Here is a tiny trained network, its code and every weight. The questions are about switching its units off for an input and a target symbol, where a switched-off unit gives its printed mean instead of its output.

import numpy as np


def w(rows, s, z=0):
    codes = np.array(rows[::2]) - 128.0
    scale = np.full(codes.shape[1], s)
    scale[-1] = z or s
    return codes * scale


def f(y):
    return y / 2 * (1 + np.tanh(0.7978845608 * (y + 0.044715 * y**3)))


def softmax(a):
    e = np.exp(a - a.max(-1, keepdims=True))
    return e / e.sum(-1, keepdims=True)


def log_softmax(a):
    a = a - a.max(-1, keepdims=True)
    return a - np.log(np.exp(a).sum(-1, keepdims=True))


def net(x, mask):
    ids = ['ΞΠΣδμτφω'.index(c) for c in x.split()]
    T = len(ids)
    res = E[ids] + P[:T]
    r = res
    for j in range(3):
        rows = slice(3 * j, 3 * j + 3)
        q, k, v = (r @ M[0][rows].T for M in (Q, K, V))
        z = softmax(np.where(np.tri(T) > 0, q @ k.T / 3**0.5, -1e9)) @ v
        o = O[0][rows]
        res = res + np.where(mask[j], z, o[:, -1]) @ o[:, :-1]
    y = f(res @ A[0][:, :-1].T + A[0][:, -1])
    res = res + np.where(mask[3:19], y, B[0][:, -1]) @ B[0][:, :-1]
    return log_softmax(res[-1] @ U[:, :-1].T + U[:, -1])


Q, K, V, O, A, B = {}, {}, {}, {}, {}, {}
E = w([
[3,180,77,147],'Ξ',
[124,160,179,110],'Π',
[40,50,178,76],'Σ',
[144,151,233,138],'δ',
[117,72,162,177],'μ',
[98,156,104,167],'τ',
[233,167,76,62],'φ',
[67,107,34,219],'ω',
],0.022)
P = w([
[149,252,149,185],'0',
[173,188,174,169],'1',
[131,184,152,164],'2',
[125,159,147,149],'3',
[101,178,108,146],'4',
[67,156,56,151],'5',
[50,132,50,137],'6',
[27,102,28,143],'7',
[45,128,10,164],'8',
[19,94,17,141],'9',
],0.0037)
Q[0] = w([
[110,83,150,115],'head 1',
[118,114,22,134],'head 1',
[246,72,140,130],'head 1',
[160,97,212,183],'head 2',
[93,91,144,113],'head 2',
[205,106,121,114],'head 2',
[46,136,142,202],'head 3',
[194,35,90,29],'head 3',
[96,133,89,108],'head 3',
],0.011)
K[0] = w([
[117,101,165,154],'head 1',
[74,168,120,167],'head 1',
[156,112,175,160],'head 1',
[236,207,119,85],'head 2',
[82,88,116,81],'head 2',
[187,191,104,221],'head 2',
[143,65,110,11],'head 3',
[125,176,134,223],'head 3',
[123,180,55,124],'head 3',
],0.011)
V[0] = w([
[194,103,94,165],'head 1',
[139,103,224,211],'head 1',
[135,83,143,132],'head 1',
[109,158,130,174],'head 2',
[194,109,85,167],'head 2',
[103,146,124,182],'head 2',
[192,209,128,125],'head 3',
[111,61,62,2],'head 3',
[164,125,191,139],'head 3',
],0.009)
O[0] = w([
[178,71,173,135,38],'head 1',
[48,81,139,72,151],'head 1',
[145,93,51,144,74],'head 1',
[155,194,37,52,196],'head 2',
[199,107,7,131,3],'head 2',
[173,103,154,210,206],'head 2',
[174,116,70,113,91],'head 3',
[2,26,138,61,106],'head 3',
[77,132,155,149,123],'head 3',
],0.0056,0.004)
A[0] = w([
[193,141,150,66,152],'neuron 1',
[99,175,84,135,32],'neuron 2',
[145,113,96,119,229],'neuron 3',
[62,91,33,154,194],'neuron 4',
[162,130,68,136,12],'neuron 5',
[55,71,138,150,254],'neuron 6',
[122,69,86,165,126],'neuron 7',
[198,199,165,70,243],'neuron 8',
[88,40,107,81,88],'neuron 9',
[164,129,186,170,208],'neuron 10',
[153,128,170,246,62],'neuron 11',
[116,105,63,106,92],'neuron 12',
[82,89,181,109,121],'neuron 13',
[200,113,88,115,75],'neuron 14',
[99,196,95,44,239],'neuron 15',
[185,135,207,96,100],'neuron 16',
],0.012,0.0062)
B[0] = w([
[73,49,126,105,156],'neuron 1',
[118,100,254,65,154],'neuron 2',
[178,70,147,164,151],'neuron 3',
[195,119,162,122,221],'neuron 4',
[101,155,220,102,147],'neuron 5',
[210,116,81,60,252],'neuron 6',
[67,195,184,56,150],'neuron 7',
[85,106,126,180,207],'neuron 8',
[89,132,147,191,166],'neuron 9',
[202,111,65,107,170],'neuron 10',
[197,186,183,21,167],'neuron 11',
[161,144,123,157,137],'neuron 12',
[100,210,59,145,200],'neuron 13',
[81,172,131,69,150],'neuron 14',
[135,65,152,204,199],'neuron 15',
[81,113,156,107,156],'neuron 16',
],0.0067,0.014)
U = w([
[110,136,154,79,34],'Ξ',
[142,42,76,120,254],'Π',
[131,173,2,200,178],'Σ',
[76,116,116,176,74],'δ',
[78,115,181,122,15],'μ',
[100,54,101,167,104],'τ',
[52,162,44,67,172],'φ',
[145,135,79,73,52],'ω',
],0.0091,0.0038)

Each question gives the input, a string of symbols that net reads in full, and the target symbol t.
The units are the heads (3 rows each of Q, K, V and O) and the neurons (one row each of A and B). Each row of codes is followed by its name. A weight is (code - 128) times the scale printed after its matrix; where a second scale follows, it is the last column's (O, A, B and U).
mask holds one flag per unit, heads first, then neurons. A switched-off unit (its flag False) gives its mean, the last column of its rows in O or B, instead of its output. The means were averaged over made-up inputs and are rounded, as every weight is.
A unit's drop is (log p(t) with every unit on - log p(t) with that unit switched off) / (log p(t) with every unit on - log p(t) with every unit switched off).
The circuit of an input: a set's keep is (log p(t) with only the set's units on - log p(t) with every unit switched off) / (log p(t) with every unit on - log p(t) with every unit switched off). Starting from the 12 units with the biggest drops (on a tie, the unit counted first), units are removed one at a time, each time the one whose removal leaves the highest keep (on an exact tie, the one counted first), for as long as the keep stays at least 0.8.
units of the circuit, in order: the units of the circuit, biggest drop first
unit that matters most: the unit with the biggest drop
k most important neurons: the k neurons with the biggest drops, biggest first
which heads matter: for each layer, one digit per head in row order, 1 if its drop is at least 0.15 and else 0, layers parted by /
drop when u is switched off: that unit's drop, to one decimal
input Σ ω μ Π δ δ τ Σ Π, target φ: units of the circuit, in order : [head 3; neuron 13; neuron 4; head 1]
input τ Ξ Π δ τ ω, target Ξ: which heads matter : 000
input φ φ δ τ μ τ Ξ δ Σ, target φ: units of the circuit, in order : [neuron 13; head 2]
input τ ω μ δ φ δ τ φ τ, target Π: 2 most important neurons : [neuron 13; neuron 4]
input τ Σ μ Σ ω τ τ μ, target φ: which heads matter : 001
input μ τ Σ μ τ δ τ ω ω, target φ: units of the circuit, in order : [neuron 7]
input ω φ τ τ τ, target Π: units of the circuit, in order : [head 3; neuron 13]
input Π τ Π Σ τ, target φ: 4 most important neurons : [neuron 13; neuron 6; neuron 3; neuron 8]
input δ δ τ τ ω, target Ξ: 2 most important neurons : [neuron 11; neuron 7]
input Π Π φ δ ω, target Π: units of the circuit, in order : [head 3; neuron 4]
input ω δ τ φ δ φ δ φ ω δ, target Π: units of the circuit, in order : [head 2; neuron 10; head 1]
input τ μ Ξ μ, target ω: 3 most important neurons : [neuron 11; neuron 15; neuron 8]
input μ δ δ ω Σ Σ δ μ τ μ, target φ: 2 most important neurons : [neuron 13; neuron 15]
input τ Ξ ω τ Σ ω τ δ μ δ, target φ: unit that matters most : head 3
input φ δ τ ω φ Ξ ω Ξ, target Π: 2 most important neurons : [neuron 15; neuron 4]
input τ τ τ τ δ δ Ξ, target μ: 2 most important neurons : [neuron 2; neuron 13]
input τ τ τ μ δ μ μ ω, target ω: drop when neuron 11 is switched off : 0.2
input τ δ μ, target ω: drop when neuron 11 is switched off : 0.4
input τ Π τ φ δ ω Ξ τ Ξ ω, target Π: drop when head 1 is switched off : -0.3
